What can hang from each mark
gidi: bipa nekib supe vofud
fogek: mafut
ruto: bizu gidi
supe: gidi ruto
murub: bizu duzi kasok vipi
bipa: supe vofud
kasok: bizu vipi
mafut: befit fogek
vofud: bipa gidi supe
reko: befit vofud
nekib: fogek reko ruto vofud
rilimul: mafut
duzi: rilimul
vipi: murub
temop: befit fogek mafut
bizu: kasok murub
befit: bipa fogek reko temop

Each row was made from one small tree. Brackets hold a mark, then the marks that hang from it, in alphabetical order. Every link used is in the known rows. Write each row's tree.
Known rows
[vofud [gidi [nekib reko]]]: [-130,8,251,0,117,-89,160,116,-22,161,166,24,-34,32,154,-106,-276,-39,-9,133,-56,173,47,-260,205,81,-210,16,-116,158,-208,-174,-31,-44,30,-168,34,-154,45,119,6,4,29,83,-21,-29,-106,373,-150,89,146,203,196,50,-6]
[ruto [bizu [murub kasok]] [gidi bipa nekib]]: [-83,-9,428,-30,-109,137,108,71,-37,-200,113,124,-37,-125,-18,-68,-571,1,-85,-60,94,-240,5,-16,14,-62,-214,123,351,-35,-122,-103,162,-180,12,124,266,-101,-267,-129,-149,-278,-276,-226,35,57,43,-108,-189,195,-29,80,156,102,106]
[vipi [murub bizu [duzi [rilimul [mafut befit]]] kasok]]: [19,274,-393,109,-232,49,133,60,115,114,-388,-224,340,188,-552,-20,480,2,4,237,206,78,-133,-109,-34,117,50,443,106,-178,98,-79,66,-320,-266,106,4,193,-1,36,93,116,-210,125,-33,76,44,-389,-50,-149,-234,-182,317,-211,-270]
[supe [gidi vofud] [ruto bizu]]: [-23,48,268,-114,185,166,32,45,142,-12,338,38,-183,117,88,33,-224,-133,107,-244,-87,-61,219,-13,-134,-128,-198,49,150,19,56,-80,-270,-19,182,49,-126,-67,-296,-289,-233,-44,-37,487,-116,-139,-35,82,33,-8,-60,166,-348,78,-72]
[befit reko [temop fogek]]: [-32,-177,-288,29,11,-207,-27,-355,18,129,88,95,-5,48,205,168,182,73,-86,-76,-31,-51,-84,143,-70,1,123,-293,-132,0,85,115,224,-115,-86,-99,0,-54,113,175,-75,84,73,-393,30,33,-102,148,92,45,152,162,-274,-26,16]
[ruto [bizu kasok [murub [duzi [rilimul [mafut fogek]]]]]]: [-224,-3,16,79,-278,75,33,117,89,-23,-202,65,-24,117,-232,-146,-223,35,-1,13,276,-77,8,114,-73,-251,423,204,214,25,143,-95,510,-100,-361,170,143,151,-254,-86,203,49,98,-16,45,-332,145,-143,80,34,-274,-94,-142,250,-257]
[nekib [fogek [mafut befit]] reko vofud]: [100,51,-20,-93,-127,-105,119,138,-131,-16,-15,316,211,-51,90,-35,-172,-48,165,284,-100,228,83,82,349,-162,-133,-283,-484,437,-196,-31,-191,140,174,78,-387,-41,181,-21,28,316,114,434,-220,154,-120,-325,3,-30,-214,-56,401,-154,210]
[nekib reko [ruto [bizu murub]] vofud]: [-89,-135,165,9,1,-2,7,156,-102,-31,92,196,79,-40,-87,-149,-530,-206,164,217,171,174,81,189,321,-174,-126,3,-140,510,-50,-246,30,190,90,241,54,-78,10,-23,-146,178,248,110,-264,51,-204,-304,-173,298,-33,72,38,68,329]
[befit [bipa [vofud [supe gidi]]] reko [temop fogek]]: [154,-378,-516,36,56,9,-161,-397,-72,-65,11,-89,61,59,143,104,69,82,-66,-79,-92,-30,-123,265,82,46,32,-398,111,81,99,103,-109,13,-180,-167,-106,27,208,-21,-95,29,14,-432,153,-11,-74,168,203,-106,113,57,-206,18,-228]
[vofud [gidi bipa] [supe ruto]]: [-240,-117,268,-109,128,-18,162,217,-32,62,100,-171,-72,-26,299,-158,-96,-55,-42,-104,-88,8,163,-317,134,85,-269,146,51,83,-164,-136,-160,163,-141,-72,-86,-200,-26,-125,297,-41,-40,151,-7,5,178,274,-2,242,243,186,58,72,-147]
[befit [bipa supe] fogek [temop mafut]]: [-10,-290,-454,-107,90,-51,-138,-618,23,-46,10,100,7,-46,230,77,158,239,-86,-55,-173,103,-237,149,-107,125,186,-13,-23,-4,159,209,-24,75,49,-153,-21,116,204,95,-90,37,47,-227,142,279,-58,-40,187,-112,219,-25,-84,-98,199]
[ruto [bizu [kasok [vipi murub]]]]: [-99,54,354,9,-38,-47,9,167,43,166,-23,117,5,-53,-41,9,-170,-51,21,-79,76,-391,27,214,-46,-84,134,165,92,55,-32,-106,156,-118,89,166,351,105,20,3,-56,-155,-58,-60,-48,-10,-24,-81,-41,92,-87,1,-314,114,-27]
[bizu [murub kasok vipi]]: [-10,223,106,261,-177,-161,71,138,154,131,-313,-53,-3,1,-120,-110,-55,-119,-54,-109,268,-79,-30,69,-58,-46,-28,45,-12,-57,2,-122,394,50,-41,210,144,101,155,214,17,-124,83,-164,22,99,208,-267,-168,91,-94,-69,61,39,12]
[befit [bipa vofud] [temop fogek]]: [151,-181,-320,94,84,-7,-140,-362,31,74,8,112,82,-77,206,124,26,79,16,-33,-28,-27,-91,98,44,118,31,-364,-29,0,80,101,31,75,10,-110,-58,117,57,86,-200,-17,90,-482,161,111,-103,117,72,-181,-80,-64,-199,-39,-16]
[nekib [fogek [mafut befit]]]: [111,164,106,-80,-46,-77,71,162,-3,49,-73,232,89,-80,191,-18,63,-43,6,63,17,59,72,51,197,-164,75,-175,-303,106,-131,91,-64,49,98,7,-284,-51,67,-38,264,102,-28,179,-123,159,108,-211,97,-92,-211,-6,327,-30,78]
[temop fogek [mafut befit]]: [82,-299,56,-14,100,72,-84,34,-35,284,-9,234,-4,-79,138,68,195,-188,161,188,43,90,95,-115,103,-13,256,-20,-151,-54,85,82,162,59,-168,-184,-3,-24,-177,297,111,97,104,329,-154,-9,172,-15,150,-41,-30,-3,17,-8,-114]
[kasok bizu [vipi [murub [duzi [rilimul [mafut befit]]]]]]: [-216,228,-36,-36,-162,-99,-5,235,-39,39,-290,39,82,19,-289,16,362,178,-53,398,1,-115,-51,-29,43,-192,181,282,-38,-34,-9,67,26,-208,45,-279,255,9,54,160,11,45,-135,-106,-19,-28,-115,22,111,-30,-101,-281,176,-52,-140]
[ruto [gidi bipa [nekib [fogek mafut]]]]: [-42,53,410,-194,-42,-15,189,97,-137,-185,253,180,13,-120,127,-117,-506,119,-142,-6,-168,-170,-45,-118,185,-22,-465,-283,-22,73,-348,30,-218,43,170,-62,-266,-200,-46,-290,52,-132,-230,-45,-6,216,31,59,-56,45,123,42,235,16,111]
[vipi [murub [duzi [rilimul [mafut fogek]]] [kasok bizu]]]: [-48,97,-217,163,-230,-106,58,19,47,-39,-214,-106,196,142,-278,-17,219,198,-61,235,69,-73,75,-205,-57,40,164,408,58,-108,84,44,93,-137,-280,-43,-146,26,81,90,77,-25,-75,7,94,80,-181,-264,60,-135,-90,-326,1,-124,-484]
[kasok [bizu [murub duzi]]]: [-228,192,130,185,-141,-312,-22,229,29,-115,-29,-71,-56,28,-246,88,106,35,-278,95,228,-189,-99,37,82,-179,120,234,-45,33,-26,-95,164,128,62,-86,131,-52,128,196,-13,-141,171,-512,10,76,-50,21,-139,113,-21,34,-57,55,3]
[rilimul [mafut [befit [bipa supe [vofud gidi]]] fogek]]: [257,-114,-207,8,-12,270,-251,-39,-132,99,-53,66,16,-99,238,-47,63,32,178,25,-189,492,17,-90,84,128,399,-5,-67,-119,28,161,-182,96,-304,-208,-191,117,105,82,270,75,62,219,250,-182,-110,137,250,-243,-266,-304,424,31,-42]
[mafut [befit [bipa [supe gidi ruto]] temop] fogek]: [224,-272,-311,78,24,202,-339,-352,27,-231,-18,9,-43,8,159,-15,114,96,96,-231,-200,160,-5,-12,-195,-62,138,-220,121,-142,211,214,30,34,113,-138,-195,113,-15,-143,-28,118,64,521,152,-202,-101,-116,273,-268,-330,-100,-139,-23,-40]
[befit [bipa vofud] [temop fogek mafut]]: [129,-401,-370,46,71,73,-157,-408,-7,168,9,115,106,-87,156,68,19,1,95,58,-100,63,-163,64,101,137,161,-334,1,7,132,149,21,130,-81,-195,-101,146,16,188,-126,8,166,-186,110,146,-62,117,157,-211,56,-112,-173,-62,-54]
[gidi [bipa [supe ruto]]]: [-82,-7,233,-75,61,45,-89,66,-46,-30,165,-131,-66,-47,119,-134,-145,56,-11,-193,-63,-45,68,-239,-171,132,-349,22,-43,-96,-90,-55,-175,333,175,178,-60,-130,-60,-155,140,-175,69,193,50,95,-56,102,-123,53,155,-43,-212,9,244]
[temop befit [fogek mafut]]: [135,-199,67,-125,189,-33,71,-56,46,134,56,134,5,-32,196,16,44,-101,35,65,65,-7,145,-15,88,77,-95,-275,-183,-90,-149,25,101,53,-116,-119,-246,-15,50,56,159,60,-37,85,-142,151,76,-27,75,-150,166,68,-135,76,91]
[kasok bizu [vipi murub]]: [-153,189,315,81,19,-281,-15,198,-15,85,-28,64,-10,-72,-21,76,138,110,-119,119,-27,-308,62,22,80,-66,29,189,-99,-4,-100,41,-28,32,221,-162,208,-80,259,191,-76,-206,-16,-311,-15,147,-224,87,-56,58,42,-123,-192,-18,-22]
[temop [mafut [befit [bipa supe vofud] fogek reko]]]: [424,-161,-517,-153,3,177,-255,-401,-209,-33,-13,51,-41,-3,108,220,307,150,126,119,-67,285,-246,292,-135,129,423,-34,-110,-86,123,277,-160,193,-124,1,119,78,122,102,-67,32,103,-92,127,10,-97,-27,188,-179,233,-182,68,-168,267]
[bipa [supe [ruto [gidi [nekib fogek]]]] vofud]: [322,8,219,-88,267,84,-198,142,-327,34,326,-293,-23,-250,84,-86,-366,150,-30,-303,-176,-188,14,-128,-85,-35,-595,-157,31,-100,-182,-121,-402,376,220,158,-51,45,-148,-267,-277,-113,106,147,108,284,-212,277,-145,-70,201,-121,-29,231,234]
[bizu [kasok vipi] [murub [duzi [rilimul [mafut befit]]]]]: [-277,189,-11,-26,-409,-38,-6,271,57,43,-528,34,-8,128,-356,-165,66,59,-90,200,194,-20,-158,118,-46,-353,279,63,4,25,54,-98,535,-144,-145,-8,479,104,-109,194,175,48,54,-86,-18,-299,228,-32,57,90,-277,-100,93,186,-38]
[supe gidi [ruto bizu]]: [64,-57,324,-117,203,110,-36,167,200,30,300,-47,-128,80,151,7,-202,-196,66,-215,76,-64,209,43,-96,-156,-99,-26,167,-22,-13,-103,-140,54,232,73,-22,10,-186,-314,-44,24,4,400,-99,-79,-65,-28,82,-19,-73,135,-373,112,-78]
[murub [kasok bizu vipi]]: [-52,183,263,92,-52,-358,49,206,74,-10,-189,-13,7,-23,-9,90,170,68,-151,233,36,-127,177,-101,-8,-179,-39,1,-131,-48,-49,-7,151,-20,198,-44,115,-72,205,340,-122,-166,20,-178,0,164,-138,-99,-127,43,185,-53,52,-64,-90]
[supe [gidi [nekib fogek] [vofud bipa]] [ruto bizu]]: [-64,-139,231,-34,259,249,41,101,-108,-85,422,-27,-79,108,-73,-140,-377,-70,75,-281,-246,-86,114,-67,5,-108,-335,100,193,193,137,-68,-411,59,95,91,-102,-55,-390,-430,-365,30,-217,484,-162,-41,166,36,-175,70,187,282,-99,178,-193]
[kasok bizu [vipi [murub [duzi rilimul]]]]: [-201,220,130,117,-4,-298,94,278,-54,16,-161,-124,16,-29,-285,82,191,265,-161,343,76,-415,23,-42,-5,-108,-100,280,26,-21,-97,-20,75,-8,157,-106,279,9,70,97,-220,-121,25,-337,68,73,-226,89,-75,32,106,-206,-142,16,-160]
[supe [gidi [nekib reko] vofud] ruto]: [-93,68,215,-51,63,135,31,-66,15,-78,292,-9,-124,233,-68,-150,-371,-24,86,-101,-196,78,72,-265,-57,-2,-512,-87,-10,121,-18,-137,-276,19,231,-76,-125,-221,-197,-129,-288,-69,15,585,-160,-148,-102,296,-154,-44,99,224,-240,-13,-44]
[murub bizu [kasok vipi]]: [-21,233,184,189,-46,-270,125,132,114,118,-252,-146,109,34,-238,30,266,-13,-101,156,146,-37,64,-97,-53,-31,-131,0,-25,-152,-4,-53,202,-66,54,123,69,108,159,234,-123,-63,38,-29,-19,98,-19,-222,-229,-11,138,58,143,-88,-107]
[befit [bipa [supe gidi] vofud] temop]: [190,-108,-252,48,38,58,-227,-215,43,-75,28,-144,81,-55,96,-32,-115,177,-62,-204,-124,79,-140,132,-19,76,-157,-290,72,-48,-28,23,-260,189,229,-45,-116,126,216,-99,-129,-186,67,-213,315,161,-304,137,89,-263,-223,-186,-126,26,139]
[ruto [bizu [kasok vipi] [murub duzi]]]: [-265,45,322,122,-231,-142,-46,239,19,-12,-131,17,-86,-11,-321,-9,-200,-46,-156,16,251,-352,-139,248,-75,-315,216,93,144,101,38,-174,410,-36,0,143,464,179,-75,116,-105,-81,167,-227,-17,-153,123,-125,-129,174,-20,141,-109,243,22]
[reko [befit temop] [vofud gidi]]: [-9,2,40,-81,53,-262,374,-125,181,101,50,-177,75,-240,200,225,300,-38,-12,-236,-90,57,133,-63,50,-44,61,-45,-33,32,-162,108,-170,-114,-128,-166,151,-90,74,77,48,148,100,-139,118,-165,-76,409,161,77,-307,115,306,97,158]
[rilimul [mafut [befit bipa reko temop] fogek]]: [-18,-87,-610,-59,-271,47,-151,-559,81,-71,-158,360,4,130,232,124,350,60,54,-7,-173,416,-234,235,-60,1,749,-275,-57,-48,254,390,287,-350,-66,-299,-158,-17,161,79,145,272,-91,-142,81,-262,-20,-95,348,-114,-288,-13,146,-256,29]
[vofud bipa [gidi [supe [ruto bizu]]]]: [-61,-141,381,-149,314,222,174,406,-17,-39,279,-164,-185,15,236,-103,-92,-239,94,-146,-69,-50,209,-165,20,100,-113,144,154,115,88,-136,-265,0,-79,17,205,-35,-319,-91,106,94,-192,-3,-143,34,207,123,-79,298,300,237,-171,170,-136]
[vipi [murub bizu kasok]]: [75,235,-48,229,-44,-131,127,27,142,155,-128,-191,251,97,-277,38,247,-68,-59,-34,185,-116,-23,-56,-6,238,-102,349,44,-150,6,-106,8,-83,-94,228,-52,101,205,66,1,-130,-98,-80,-22,251,-67,-318,-214,-64,-99,-29,-49,-177,-157]
[supe [gidi nekib] [ruto bizu]]: [47,-46,357,-134,182,185,-90,104,143,-71,377,-50,-146,48,69,-73,-374,-139,83,-238,-2,-114,162,-40,-87,-109,-249,-31,210,-54,-46,-83,-162,-67,272,66,11,-37,-302,-357,-104,-71,-117,467,-101,-102,-73,137,-35,-46,51,222,-221,138,-119]
[mafut [befit bipa reko] fogek]: [173,-8,-286,50,-92,16,-102,-218,-4,-78,-95,287,-138,89,185,255,284,-20,101,127,17,218,-31,159,-81,67,613,-111,-56,-99,138,299,327,-113,-17,-84,-41,-67,20,44,20,159,32,-65,48,-347,21,-157,158,-52,-215,2,7,-206,0]
[fogek [mafut [befit bipa [reko vofud]]]]: [248,304,-292,-257,-207,-41,108,-129,69,-257,1,123,-125,6,61,291,242,-86,98,-19,-7,172,-53,333,-58,41,385,-275,-157,-10,-91,340,-12,-175,26,45,-84,-95,152,-62,181,152,-59,-122,-100,-269,49,-13,199,-12,-95,22,238,-257,256]
[mafut [befit [bipa supe] reko temop] fogek]: [149,-146,-551,102,-95,6,-248,-489,-115,-159,-119,152,-30,-65,186,165,314,204,33,-49,-159,196,-156,197,-162,41,496,-196,-44,-116,206,341,248,-144,8,-84,-90,39,138,91,-11,125,63,-110,211,-161,-140,-69,198,-130,-162,-76,102,-149,194]
[temop fogek [mafut [befit [bipa [supe ruto]] reko]]]: [288,-467,-534,-112,164,206,-361,-332,-179,44,101,-29,-130,72,34,164,248,-172,159,53,-164,137,-105,97,-219,142,294,-112,-44,-131,252,187,32,112,-126,26,2,79,-88,103,73,239,172,400,-91,-144,43,-25,163,-80,384,-44,-243,-51,139]

Which tree is each row?
[174,109,-118,-90,2,107,-154,-3,-3,-162,-72,65,-17,-153,148,2,47,21,8,41,-28,106,6,167,28,69,126,-113,-167,-71,-83,134,-121,-75,195,79,-206,46,131,-39,315,-5,-50,32,-1,105,13,-130,121,-174,-118,-98,254,-81,249] | [fogek [mafut [befit [bipa supe]]]]
[26,273,-62,375,-134,-248,182,128,136,56,-235,-352,151,88,-598,56,333,-127,-108,110,296,-69,-166,-104,-136,83,-224,56,67,-193,32,-185,183,-69,-48,192,-124,285,170,170,-212,40,92,15,18,118,193,-378,-308,-41,199,28,271,-198,-208] | [murub bizu duzi kasok vipi]
[-95,62,124,59,207,124,-64,151,-151,31,197,-298,-103,-82,25,-135,-12,87,-3,-311,-160,4,112,-90,-158,108,-250,232,-56,-14,110,-83,-319,161,73,207,-39,-52,-128,-81,-90,-75,39,162,-73,128,103,148,-149,128,241,101,-216,75,115] | [gidi [vofud [bipa [supe ruto]]]]
[-34,54,329,-171,56,78,-2,184,-48,-214,87,60,-98,18,-4,-229,-239,-132,36,56,-6,-41,65,-359,101,187,-459,-125,-107,82,-26,-68,-107,45,170,0,51,-327,-266,82,69,-176,-149,-102,-170,205,38,114,-271,209,245,179,35,15,41] | [gidi [nekib ruto] supe]
[-6,224,40,183,-78,-131,133,123,144,128,-80,-155,167,162,-323,21,141,-93,-72,-151,189,-214,-117,66,19,161,-20,282,26,-80,-31,-201,135,-29,-95,243,54,104,193,2,117,-170,-27,-154,-36,47,36,-88,-195,6,-154,14,-367,-61,-122] | [vipi [murub [bizu kasok]]]
[-85,61,271,-141,25,-128,211,177,-78,6,212,-109,-86,-134,113,8,-106,42,16,-186,-138,79,132,-311,-20,189,-260,115,-53,-12,-269,4,-242,324,-196,-10,-5,-169,87,0,138,-159,52,27,168,-88,-66,392,-60,190,51,-73,251,66,218] | [reko [vofud [gidi [bipa supe]]]]
[-407,21,280,-49,14,176,80,26,-110,-136,86,89,-143,-94,70,-173,-313,-16,45,-236,-27,-232,139,-48,34,-95,-144,303,205,168,79,-64,-102,75,-89,149,25,-199,-322,-234,42,-178,-87,29,-133,-70,261,100,-126,274,93,190,-50,151,72] | [gidi bipa [vofud [supe [ruto [bizu murub]]]]]
[275,-36,-349,-214,58,207,-179,-224,-63,53,-6,77,1,12,282,68,183,119,63,22,-150,462,-116,69,20,115,265,72,-118,-45,7,116,-349,84,-269,-208,22,124,211,50,135,101,-71,-139,188,1,-53,125,254,-176,-26,-183,368,-11,98] | [rilimul [mafut [befit [bipa supe [vofud gidi]] fogek]]]
[-159,193,94,284,-313,-199,42,237,103,20,-245,-144,-61,95,-438,-80,-84,-119,-159,-130,320,-241,-283,163,-99,-118,35,35,29,18,-5,-258,473,96,-81,183,236,192,113,163,1,-94,222,-247,30,-96,329,-119,-188,148,-75,25,-145,115,-31] | [bizu kasok [murub duzi vipi]]
[71,-21,-297,-50,24,200,-151,-92,-7,-15,-271,166,-31,-38,176,-75,133,143,149,140,-57,296,149,-67,-75,53,358,58,-17,-170,128,208,189,-43,-69,-36,-120,40,-98,-58,266,141,-41,170,132,-207,9,-66,225,-177,-318,-342,174,2,-3] | [duzi [rilimul [mafut [befit [bipa supe]] fogek]]]
[31,277,-227,262,-69,-148,232,109,107,92,-257,-383,273,138,-545,39,306,85,-104,188,284,-222,-54,-123,-83,201,-239,445,170,-167,5,-169,116,-126,-154,284,26,192,11,-26,-132,-41,-59,-103,60,174,-69,-313,-234,-88,-41,-104,-5,-137,-290] | [vipi [murub bizu [duzi rilimul] kasok]]
[-160,308,-181,157,-194,-144,279,225,214,83,-354,-328,103,252,-646,-115,204,-77,-68,99,275,-8,-210,-4,-113,-37,-128,7,94,-134,16,-266,341,-129,-159,189,-36,290,75,-8,79,97,37,-31,14,-164,301,-59,-160,4,119,-117,-15,-23,-248] | [murub [bizu kasok] [duzi [rilimul mafut]] vipi]
[-237,-126,242,76,246,-77,200,441,-86,209,3,-271,2,-157,272,-154,66,-37,-138,-56,17,74,175,-66,317,63,39,312,9,158,-95,-173,-107,13,-242,-97,46,-79,114,52,265,48,-82,-243,-37,151,305,208,1,319,192,261,234,161,-279] | [vofud bipa gidi supe]
[253,-83,-370,-99,-46,61,-97,-246,-3,-116,5,237,-76,86,144,229,187,-104,45,186,3,91,-60,302,18,58,359,-343,-180,-19,37,251,105,-227,-100,-29,-149,-16,91,54,209,201,-61,-145,-112,-149,88,-128,213,-110,91,64,-9,-153,12] | [temop [fogek [mafut [befit bipa reko]]]]
[-141,-25,350,-148,67,239,105,4,96,-140,356,135,-155,159,49,-33,-350,-90,121,-184,-148,-54,163,-153,-116,-44,-329,19,202,47,8,-47,-312,80,146,28,-148,-188,-343,-372,-189,-156,-138,482,-60,-197,7,68,-24,36,-25,120,-313,-2,-30] | [supe [gidi bipa vofud] [ruto bizu]]
[260,-74,149,-14,183,136,89,-125,-79,-82,114,-115,70,-217,37,153,-219,-16,10,165,-8,-3,-25,50,122,95,-194,-242,132,22,-200,-62,-312,-75,288,-79,230,-61,-86,-102,-283,39,42,-298,66,-52,-193,223,-71,-120,-147,-43,112,-2,281] | [ruto [gidi [nekib [reko [befit [bipa vofud]]]]]]
[-61,-233,-487,-99,-46,84,-172,-458,137,65,-123,367,74,56,221,86,261,-70,34,34,-133,238,-144,89,52,21,379,-262,-77,4,220,195,165,-275,-60,-342,-88,61,57,160,101,255,-145,-207,-29,-20,126,-58,276,-124,-239,5,83,-125,-14] | [rilimul [mafut [befit bipa [temop fogek]]]]
[-207,-137,292,-59,109,271,13,-109,-342,-223,308,152,9,-93,-163,-289,-639,48,160,166,-180,105,42,-331,98,101,-585,44,-2,288,-36,-142,-366,89,109,137,-141,-319,-269,-104,-220,-197,-63,374,-125,58,-132,108,-366,172,438,93,267,-2,365] | [gidi [bipa supe] [nekib reko [ruto bizu]] vofud]
[-46,13,314,-130,274,-51,37,258,-42,56,116,-244,-133,-193,303,-6,-43,-24,-132,-211,35,-214,195,-23,4,-91,-232,48,116,-50,-131,-163,-87,13,158,-22,-3,-84,-76,-158,20,52,13,-45,-125,172,132,139,91,223,125,158,-182,111,-30] | [vofud [supe [ruto gidi]]]
